Below is a small trained network, with its code and all its weights. Each question gives an input and a class and asks what happens when units are switched off, that is, made to give their printed mean instead of their output.

import numpy as np


def w(rows, s, z=0):
    codes = np.array(rows[::2]) - 128.0
    scale = np.full(codes.shape[1], s)
    scale[-1] = z or s
    return codes * scale


def norm(h):
    return h / np.sqrt((h * h).mean(-1, keepdims=True) + 1e-5)


def f(y):
    return y / 2 * (1 + np.tanh(0.7978845608 * (y + 0.044715 * y**3)))


def log_softmax(a):
    a = a - a.max(-1, keepdims=True)
    return a - np.log(np.exp(a).sum(-1, keepdims=True))


def net(x, mask):
    res = np.array(x, float).reshape(1, 5) / 4 @ E
    u = 0
    for l in range(3):
        y = f(norm(res) @ A[l][:, :-1].T + A[l][:, -1])
        res = res + np.where(mask[u : u + 6], y, B[l][:, -1]) @ B[l][:, :-1]
        u += 6
    return log_softmax(norm(res)[-1] @ U[:, :-1].T + U[:, -1])


A, B = {}, {}
E = w([
[2,120,133,140,146,62,173],'x0',
[128,128,127,128,128,128,128],'x1',
[137,229,84,184,157,161,97],'x2',
[127,127,127,129,128,128,128],'x3',
[122,156,57,69,180,107,135],'x4',
],0.021)
A[0] = w([
[60,142,104,129,118,158,102,22],'L0N1',
[108,128,107,172,163,122,139,3],'L0N2',
[88,138,112,138,144,85,148,26],'L0N3',
[136,163,38,1,175,95,154,203],'L0N4',
[183,73,158,36,117,130,137,85],'L0N5',
[77,59,127,55,125,115,140,44],'L0N6',
],0.02,0.0057)
B[0] = w([
[128,115,93,180,76,76,120,146],'L0N1',
[120,107,64,203,77,85,134,142],'L0N2',
[121,141,129,148,164,1,100,170],'L0N3',
[76,102,93,95,116,166,76,255],'L0N4',
[195,163,130,55,100,47,86,205],'L0N5',
[89,35,182,131,184,138,149,201],'L0N6',
],0.021,0.016)
A[1] = w([
[212,200,166,212,172,78,200,81],'L1N1',
[20,116,158,141,140,79,187,35],'L1N2',
[3,233,130,197,163,119,159,20],'L1N3',
[104,137,113,93,133,122,173,59],'L1N4',
[142,196,56,201,135,188,83,191],'L1N5',
[182,117,165,160,164,86,200,2],'L1N6',
],0.028,0.0031)
B[1] = w([
[2,25,242,251,152,186,105,177],'L1N1',
[90,180,123,108,178,157,245,254],'L1N2',
[184,47,55,135,38,75,85,227],'L1N3',
[118,98,125,194,180,168,67,132],'L1N4',
[171,248,173,74,171,121,120,252],'L1N5',
[242,185,112,143,114,216,114,148],'L1N6',
],0.027,0.017)
A[2] = w([
[228,173,47,122,157,245,210,2],'L2N1',
[114,170,52,142,126,64,194,32],'L2N2',
[206,8,110,117,65,173,27,38],'L2N3',
[129,145,19,251,74,91,63,77],'L2N4',
[197,199,212,137,143,79,98,63],'L2N5',
[240,154,239,217,92,6,250,50],'L2N6',
],0.023,0.0033)
B[2] = w([
[189,189,84,67,97,133,204,178],'L2N1',
[170,105,183,105,169,132,15,202],'L2N2',
[182,112,70,186,81,71,121,222],'L2N3',
[175,95,101,133,55,94,109,201],'L2N4',
[24,87,143,179,172,122,104,253],'L2N5',
[112,152,157,174,56,253,217,243],'L2N6',
],0.029,0.016)
U = w([
[143,81,136,208,9,135,145,173],'0',
[199,100,54,69,83,45,34,226],'1',
[87,166,221,182,162,169,92,80],'2',
[144,253,129,50,173,132,86,112],'3',
[183,164,145,86,115,202,224,120],'4',
[55,55,125,81,221,96,160,1],'5',
],0.023,0.0034)

Each question gives the input, the list of numbers given to net, and the class t.
The units are the neurons (one row each of A and B). Each row of codes is followed by its name. A weight is (code - 128) times the scale printed after its matrix; where a second scale follows, it is the last column's (A, B and U).
mask holds one flag per neuron, layer by layer. A switched-off neuron (its flag False) gives its mean, the last column of its row in B, instead of its output. The means were averaged over made-up inputs and are rounded, as every weight is.
A unit's drop is (log p(t) with every unit on - log p(t) with that unit switched off) / (log p(t) with every unit on - log p(t) with every unit switched off).
The circuit of an input: a set's keep is (log p(t) with only the set's units on - log p(t) with every unit switched off) / (log p(t) with every unit on - log p(t) with every unit switched off). Starting from the 12 units with the biggest drops (on a tie, the unit counted first), units are removed one at a time, each time the one whose removal leaves the highest keep (on an exact tie, the one counted first), for as long as the keep stays at least 0.8.
circuit, biggest first: the units of the circuit, biggest drop first
unit that matters most: the unit with the biggest drop
top k neurons: the k neurons with the biggest drops, biggest first
top k neurons in layer l: the k neurons of layer l with the biggest drops, biggest first
drop when u is switched off: that unit's drop, to one decimal
input [1,-2,-1,5,-7], class 4: unit that matters most	L0N5
input [-3,-3,0,3,8], class 1: top 2 neurons in layer 2	L2N6; L2N3
input [-5,-1,6,4,-1], class 2: circuit, biggest first	L0N4; L1N1
input [0,7,0,7,4], class 1: top 3 neurons	L0N4; L1N2; L1N5
input [-6,-2,6,3,-2], class 2: circuit, biggest first	L0N4; L1N1
input [0,7,7,-5,-2], class 2: top 4 neurons	L1N5; L0N4; L0N6; L0N3
input [6,0,-8,-2,1], class 5: top 2 neurons in layer 1	L1N5; L1N4
input [0,-1,3,-8,-4], class 2: top 3 neurons	L0N6; L1N5; L0N3
input [-1,0,2,-6,3], class 3: top 2 neurons	L1N3; L0N6
input [-7,-7,6,8,-1], class 2: circuit, biggest first	L0N4; L1N1
input [0,-5,5,4,5], class 3: circuit, biggest first	L1N5; L0N6
input [0,3,6,-2,3], class 3: top 3 neurons	L1N5; L0N3; L0N6
input [-2,-4,1,-5,8], class 3: top 3 neurons	L1N3; L0N6; L0N5
input [8,7,-1,-3,1], class 5: unit that matters most	L1N2
input [-5,7,7,7,0], class 2: top 4 neurons	L0N4; L1N1; L2N5; L1N2
input [-7,-2,1,0,-7], class 2: top 2 neurons	L0N6; L1N3
input [0,7,-3,2,5], class 1: top 3 neurons	L0N4; L0N5; L1N2
input [0,-7,5,3,1], class 3: top 3 neurons	L1N5; L0N3; L0N6
input [-8,-7,5,-2,-3], class 2: top 2 neurons	L0N4; L1N1
input [-2,-8,-4,-1,1], class 1: circuit, biggest first	L0N5
input [3,4,0,-3,4], class 5: top 2 neurons	L0N6; L1N2
input [1,-7,-6,5,-7], class 4: top 2 neurons in layer 0	L0N4; L0N6
input [7,-6,0,3,2], class 5: top 2 neurons	L1N2; L0N6
input [-6,6,-6,-2,1], class 1: top 2 neurons	L1N2; L1N5
input [-2,0,6,4,1], class 3: drop when L1N5 is switched off	2.1
input [-6,-3,4,-7,-6], class 2: drop when L0N4 is switched off	0.9
input [5,-5,0,-5,-5], class 4: circuit, biggest first	L1N2
input [-2,7,5,3,-8], class 2: drop when L0N4 is switched off	0.5
input [7,6,-5,-2,-6], class 4: drop when L0N4 is switched off	0.5
input [7,6,-6,7,-2], class 4: top 2 neurons	L0N4; L1N6
